Below are the code and all the weights of a small trained network. Each question names an input and a class and asks about switching units off, where a switched-off unit gives its printed mean instead of its output.

import numpy as np


def w(rows, s, z=0):
    codes = np.array(rows[::2]) - 128.0
    scale = np.full(codes.shape[1], s)
    scale[-1] = z or s
    return codes * scale


def f(y):
    return np.maximum(y, 0)


def log_softmax(a):
    a = a - a.max(-1, keepdims=True)
    return a - np.log(np.exp(a).sum(-1, keepdims=True))


def net(x, mask):
    res = np.array(x, float).reshape(1, 6) / 4 @ E
    y = f(res @ A[0][:, :-1].T + A[0][:, -1])
    res = res + np.where(mask, y, B[0][:, -1]) @ B[0][:, :-1]
    return log_softmax(res[-1] @ U[:, :-1].T + U[:, -1])


A, B = {}, {}
E = w([
[97,148,127,104,34,189,31,115,67,84,127,64],'x0',
[133,220,100,73,105,48,134,26,100,166,89,191],'x1',
[141,222,161,82,78,136,110,107,52,231,125,63],'x2',
[163,90,214,140,139,185,171,210,101,213,124,88],'x3',
[81,80,110,217,66,124,206,51,254,174,128,69],'x4',
[183,38,219,176,112,79,70,92,145,136,37,101],'x5',
],0.0067)
A[0] = w([
[145,69,154,185,121,106,44,156,163,77,78,129,100],'N1',
[118,67,184,184,86,205,109,160,98,185,128,29,106],'N2',
[153,121,98,172,119,83,190,104,202,138,92,97,92],'N3',
[140,81,128,196,142,22,203,45,205,198,78,165,231],'N4',
[33,133,41,169,207,133,174,175,137,89,185,204,155],'N5',
[89,114,41,152,172,166,171,167,162,81,248,169,157],'N6',
[197,58,188,121,210,147,149,194,155,133,110,162,153],'N7',
[193,197,143,2,178,113,84,161,38,136,101,204,251],'N8',
[211,25,171,179,194,81,75,176,117,88,104,127,184],'N9',
[138,165,102,93,149,119,175,144,133,235,200,115,192],'N10',
],0.0067,0.002)
B[0] = w([
[181,186,97,104,165,121,141,213,93,206,182,198,183],'N1',
[185,76,227,161,34,217,170,197,138,80,59,107,203],'N2',
[67,104,135,88,147,113,122,86,163,44,39,120,180],'N3',
[95,73,165,91,72,122,98,14,213,43,40,58,229],'N4',
[160,79,167,136,24,226,208,193,142,119,155,70,197],'N5',
[192,73,235,143,40,237,190,197,88,29,130,57,199],'N6',
[181,192,48,77,74,55,71,111,57,182,162,144,199],'N7',
[154,180,59,21,92,16,53,60,148,210,127,114,244],'N8',
[210,129,69,66,130,83,76,188,21,179,254,86,207],'N9',
[181,126,171,133,98,216,208,212,93,162,140,129,185],'N10',
],0.0066,0.011)
U = w([
[171,134,156,148,134,174,190,235,60,215,213,158,150],'0',
[30,50,163,247,208,105,168,60,200,72,71,200,2],'1',
[125,205,20,25,125,3,20,4,110,214,152,138,190],'2',
[129,36,214,124,69,190,156,112,186,38,83,39,153],'3',
],0.0065,0.0046)

Each question gives the input, the list of numbers given to net, and the class t.
The units are the neurons (one row each of A and B). Each row of codes is followed by its name. A weight is (code - 128) times the scale printed after its matrix; where a second scale follows, it is the last column's (A, B and U).
mask holds one flag per neuron, in row order. A switched-off neuron (its flag False) gives its mean, the last column of its row in B, instead of its output. The means were averaged over made-up inputs and are rounded, as every weight is.
A unit's drop is (log p(t) with every unit on - log p(t) with that unit switched off) / (log p(t) with every unit on - log p(t) with every unit switched off).
The circuit of an input: a set's keep is (log p(t) with only the set's units on - log p(t) with every unit switched off) / (log p(t) with every unit on - log p(t) with every unit switched off). Starting from all 10 units, units are removed one at a time, each time the one whose removal leaves the highest keep (on an exact tie, the one counted first), for as long as the keep stays at least 0.8.
units of the circuit, in order: the units of the circuit, biggest drop first
most important unit: the unit with the biggest drop
k most important neurons: the k neurons with the biggest drops, biggest first
drop of u: that unit's drop, to one decimal
input [4,6,5,3,5,-2], class 3: units of the circuit, in order : (N8)
input [4,-1,-4,8,2,-1], class 0: 2 most important neurons : (N4, N3)
input [1,5,5,-3,5,-7], class 3: units of the circuit, in order : (N8, N7)
input [-3,7,-2,-2,-1,-4], class 3: units of the circuit, in order : (N5, N7)
input [1,-1,2,-7,-6,-8], class 0: 3 most important neurons : (N6, N5, N4)
input [6,8,2,-1,8,-7], class 3: 4 most important neurons : (N8, N7, N9, N10)
input [-3,1,-8,-7,-8,-7], class 3: 2 most important neurons : (N6, N5)
input [3,-5,-6,-7,-1,2], class 0: units of the circuit, in order : (N1, N4)
input [6,-4,-4,-5,0,4], class 0: 3 most important neurons : (N8, N1, N4)
input [-5,-1,-2,8,-6,-2], class 2: 4 most important neurons : (N8, N7, N2, N1)
input [8,-5,-6,8,6,6], class 0: 2 most important neurons : (N1, N9)
input [-4,6,-7,-6,-6,-4], class 3: 2 most important neurons : (N5, N6)
input [-2,-2,5,4,-7,0], class 2: drop of N8 : 0.6
input [8,-8,-7,-4,-2,4], class 0: most important unit : N1
input [-6,-4,-8,-4,-5,8], class 2: drop of N7 : 0.5
input [6,-1,-1,2,-2,2], class 0: drop of N4 : 0.8
input [-1,-5,-1,-4,-2,8], class 2: drop of N6 : 0.3
